[128 = 0]

[151, 158, 129, 74, 122, 126, 140, 128, 119, 125, 120, 126, 134, 134, 100, 116, 142, 99, 125, 130, 123, 129, 143, 136, 120, 136, 132, 132, 132, 131, 101, 115]
<43> + Z617
[139, 170, 154, 41, 161, 129, 125, 136, 123, 128, 80, 141, 111, 157, 97, 110, 130, 110, 124, 136, 135, 126, 136, 134, 124, 144, 123, 132, 126, 131, 87, 116]
<43> + Z617
[137, 161, 140, 91, 156, 112, 117, 118, 128, 126, 99, 130, 138, 170, 95, 88, 116, 134, 125, 130, 133, 117, 144, 153, 115, 127, 128, 128, 134, 141, 119, 116]
<36> + Z617
[135, 92, 108, 55, 90, 132, 185, 139, 121, 129, 163, 118, 108, 134, 121, 132, 171, 62, 118, 159, 105, 134, 125, 120, 129, 160, 136, 141, 114, 115, 103, 112]
<43> + Z617
[151, 170, 130, 90, 124, 135, 150, 140, 131, 130, 111, 129, 140, 152, 82, 144, 142, 110, 124, 141, 114, 138, 136, 141, 127, 153, 131, 130, 139, 129, 101, 117]
<43> + Z759
[145, 174, 136, 84, 87, 129, 168, 131, 116, 128, 133, 127, 157, 141, 86, 172, 147, 102, 126, 144, 122, 143, 138, 148, 127, 149, 129, 143, 138, 132, 104, 123]
<43> + Z617
[127, 135, 149, 146, 147, 154, 137, 137, 115, 123, 133, 135, 146, 193, 143, 71, 149, 158, 129, 89, 119, 112, 179, 132, 130, 124, 122, 141, 109, 133, 87, 119]
<43> + Z191
[151, 170, 126, 90, 134, 122, 135, 126, 146, 126, 139, 130, 148, 174, 78, 131, 125, 111, 134, 127, 110, 133, 130, 138, 125, 140, 135, 131, 125, 135, 128, 113]
<43> + Z759
[165, 186, 139, 128, 112, 134, 138, 131, 127, 128, 125, 130, 169, 137, 87, 137, 151, 131, 128, 115, 122, 133, 153, 147, 136, 130, 141, 130, 136, 138, 116, 120]
<43> + Z737
[149, 150, 131, 112, 132, 133, 126, 127, 120, 130, 108, 126, 137, 115, 102, 118, 138, 133, 124, 135, 133, 126, 148, 144, 120, 112, 138, 131, 142, 134, 86, 112]
<41> + Z737
[112, 144, 123, 103, 122, 111, 101, 116, 144, 127, 116, 120, 140, 150, 103, 97, 118, 118, 127, 134, 138, 118, 147, 134, 123, 144, 125, 115, 129, 136, 167, 134]
<36> + Z617
[148, 149, 143, 104, 165, 143, 140, 146, 106, 124, 107, 144, 125, 201, 124, 100, 136, 118, 130, 121, 122, 128, 124, 125, 125, 119, 117, 137, 114, 126, 73, 113]
<43> + Z617
[107, 128, 136, 118, 158, 119, 97, 129, 157, 133, 90, 129, 125, 142, 85, 126, 110, 155, 128, 157, 142, 127, 114, 133, 130, 141, 131, 115, 144, 130, 156, 130]
<36> + Z737
[120, 100, 134, 140, 151, 137, 126, 138, 140, 132, 111, 123, 126, 164, 137, 95, 136, 145, 128, 129, 132, 124, 124, 137, 128, 112, 123, 127, 123, 136, 107, 128]
<36> + Z191
[135, 107, 124, 122, 145, 139, 133, 116, 106, 121, 129, 118, 97, 105, 142, 104, 132, 162, 125, 116, 131, 118, 129, 131, 124, 127, 132, 124, 135, 132, 101, 107]
<39> + Z191
[145, 143, 113, 77, 119, 131, 164, 107, 127, 117, 163, 128, 126, 169, 101, 140, 126, 108, 124, 126, 109, 126, 121, 131, 123, 156, 124, 139, 128, 120, 122, 120]
<43> + Z759
[126, 138, 133, 134, 140, 139, 129, 123, 132, 126, 116, 128, 142, 176, 101, 113, 122, 159, 129, 128, 134, 124, 121, 141, 128, 145, 124, 129, 137, 134, 112, 121]
<41> + Z191
[144, 131, 136, 92, 142, 135, 132, 141, 120, 131, 106, 132, 117, 149, 121, 85, 145, 99, 122, 122, 114, 123, 145, 123, 126, 130, 132, 136, 112, 123, 88, 119]
<43> + Z617
[87, 136, 154, 164, 153, 134, 92, 122, 149, 129, 107, 134, 143, 167, 133, 97, 120, 178, 130, 115, 153, 112, 133, 133, 134, 117, 119, 122, 121, 136, 147, 143]
<36> + Z191
[119, 91, 129, 116, 155, 128, 112, 133, 142, 126, 111, 123, 115, 162, 130, 56, 123, 126, 127, 122, 123, 115, 134, 118, 127, 129, 128, 125, 117, 133, 133, 127]
<36> + Z617
[137, 121, 143, 122, 143, 139, 139, 154, 129, 128, 117, 133, 135, 193, 125, 98, 139, 114, 131, 125, 114, 131, 123, 119, 131, 142, 124, 128, 108, 122, 107, 127]
<43> + Z191
[116, 105, 147, 122, 178, 157, 116, 129, 117, 121, 104, 128, 92, 131, 137, 98, 118, 198, 121, 134, 164, 118, 109, 122, 127, 148, 114, 140, 134, 123, 96, 121]
<39> + Z191

[147, 132, 145, 159, 119, 166, 134, 132, 166, 180, 119, 141, 125, 109, 149, 144, 118, 124, 124, 144, 131, 77, 128, 154, 88, 130, 105, 85, 183, 129, 115, 155]
<95> + (22)
[92, 146, 132, 77, 146, 138, 117, 145, 163, 170, 109, 154, 139, 113, 119, 103, 113, 172, 131, 132, 137, 122, 97, 166, 80, 145, 128, 132, 103, 101, 120, 138]
<97> + (15)
[123, 130, 150, 111, 123, 141, 137, 137, 149, 173, 119, 144, 126, 128, 108, 109, 98, 165, 139, 142, 139, 120, 111, 157, 89, 132, 116, 79, 143, 104, 95, 136]
<95> + (15)
[109, 145, 131, 123, 136, 116, 122, 140, 156, 189, 116, 133, 119, 103, 123, 118, 110, 169, 149, 140, 137, 135, 108, 129, 89, 140, 131, 87, 99, 122, 125, 138]
<95> + (15)
[110, 136, 136, 97, 146, 135, 125, 140, 163, 203, 123, 132, 122, 94, 157, 120, 97, 113, 125, 132, 115, 79, 140, 130, 116, 127, 106, 109, 143, 125, 94, 136]
<95> + (19)
[116, 148, 135, 122, 150, 153, 99, 128, 175, 211, 111, 144, 130, 101, 147, 118, 104, 150, 147, 138, 102, 89, 112, 145, 91, 129, 116, 94, 136, 111, 103, 139]
<95> + (15)
[121, 124, 145, 72, 134, 131, 133, 146, 129, 156, 139, 138, 127, 126, 113, 95, 91, 142, 134, 133, 143, 112, 121, 147, 89, 150, 121, 91, 135, 94, 117, 128]
<93> + (15)
[117, 137, 154, 116, 132, 142, 117, 136, 143, 171, 126, 138, 134, 131, 133, 109, 112, 174, 137, 140, 150, 129, 107, 144, 70, 138, 124, 82, 144, 100, 109, 139]
<95> + (15)
[98, 149, 137, 104, 143, 137, 109, 140, 162, 196, 108, 149, 131, 125, 126, 111, 118, 197, 151, 140, 125, 139, 99, 145, 63, 126, 135, 105, 113, 106, 97, 136]
<95> + (15)
[94, 144, 138, 105, 140, 125, 138, 139, 164, 175, 100, 142, 130, 98, 150, 125, 121, 169, 142, 133, 128, 133, 106, 144, 97, 135, 124, 125, 113, 122, 120, 143]
<95> + (15)
[103, 133, 162, 113, 108, 148, 159, 136, 158, 153, 107, 138, 131, 125, 146, 122, 111, 166, 133, 136, 135, 129, 110, 159, 108, 119, 112, 109, 144, 114, 88, 140]
<95> + (19)
[103, 139, 113, 31, 153, 131, 157, 148, 137, 175, 130, 142, 126, 109, 89, 106, 117, 166, 133, 130, 148, 96, 130, 153, 96, 136, 132, 130, 102, 115, 127, 145]
<97> + (15)
[87, 146, 140, 113, 137, 141, 125, 146, 163, 201, 113, 140, 126, 113, 131, 123, 115, 186, 134, 138, 146, 125, 111, 143, 77, 125, 122, 89, 111, 118, 105, 138]
<95> + (15)
[80, 146, 138, 55, 138, 141, 190, 152, 169, 158, 98, 161, 126, 89, 130, 120, 120, 171, 139, 130, 128, 104, 106, 185, 109, 129, 115, 154, 109, 126, 119, 155]
<95> + (19)
[123, 137, 147, 149, 128, 130, 115, 139, 154, 192, 120, 134, 127, 120, 135, 124, 107, 160, 137, 145, 145, 123, 117, 129, 72, 136, 120, 61, 144, 114, 107, 140]
<95> + (15)
[117, 130, 147, 119, 112, 136, 153, 142, 155, 159, 111, 138, 127, 121, 124, 126, 112, 155, 129, 140, 142, 119, 116, 157, 106, 124, 121, 94, 132, 118, 100, 145]
<95> + (14)
[118, 134, 136, 129, 132, 130, 126, 129, 174, 197, 112, 136, 120, 115, 125, 121, 98, 150, 144, 141, 118, 110, 115, 150, 109, 128, 114, 70, 136, 115, 96, 133]
<95> + (19)
[101, 130, 150, 57, 115, 127, 169, 158, 136, 126, 121, 143, 134, 130, 113, 103, 124, 169, 124, 136, 165, 136, 111, 159, 87, 135, 126, 143, 116, 107, 124, 136]
<93> + (19)
[110, 138, 119, 40, 150, 139, 168, 142, 155, 160, 123, 148, 131, 106, 100, 110, 130, 166, 141, 132, 136, 93, 127, 166, 111, 123, 133, 153, 113, 121, 117, 151]
<97> + (19)
[88, 152, 129, 94, 170, 132, 116, 116, 195, 203, 97, 145, 131, 78, 171, 117, 109, 151, 164, 127, 81, 102, 115, 137, 122, 129, 121, 132, 115, 126, 105, 138]
<95> + (15)
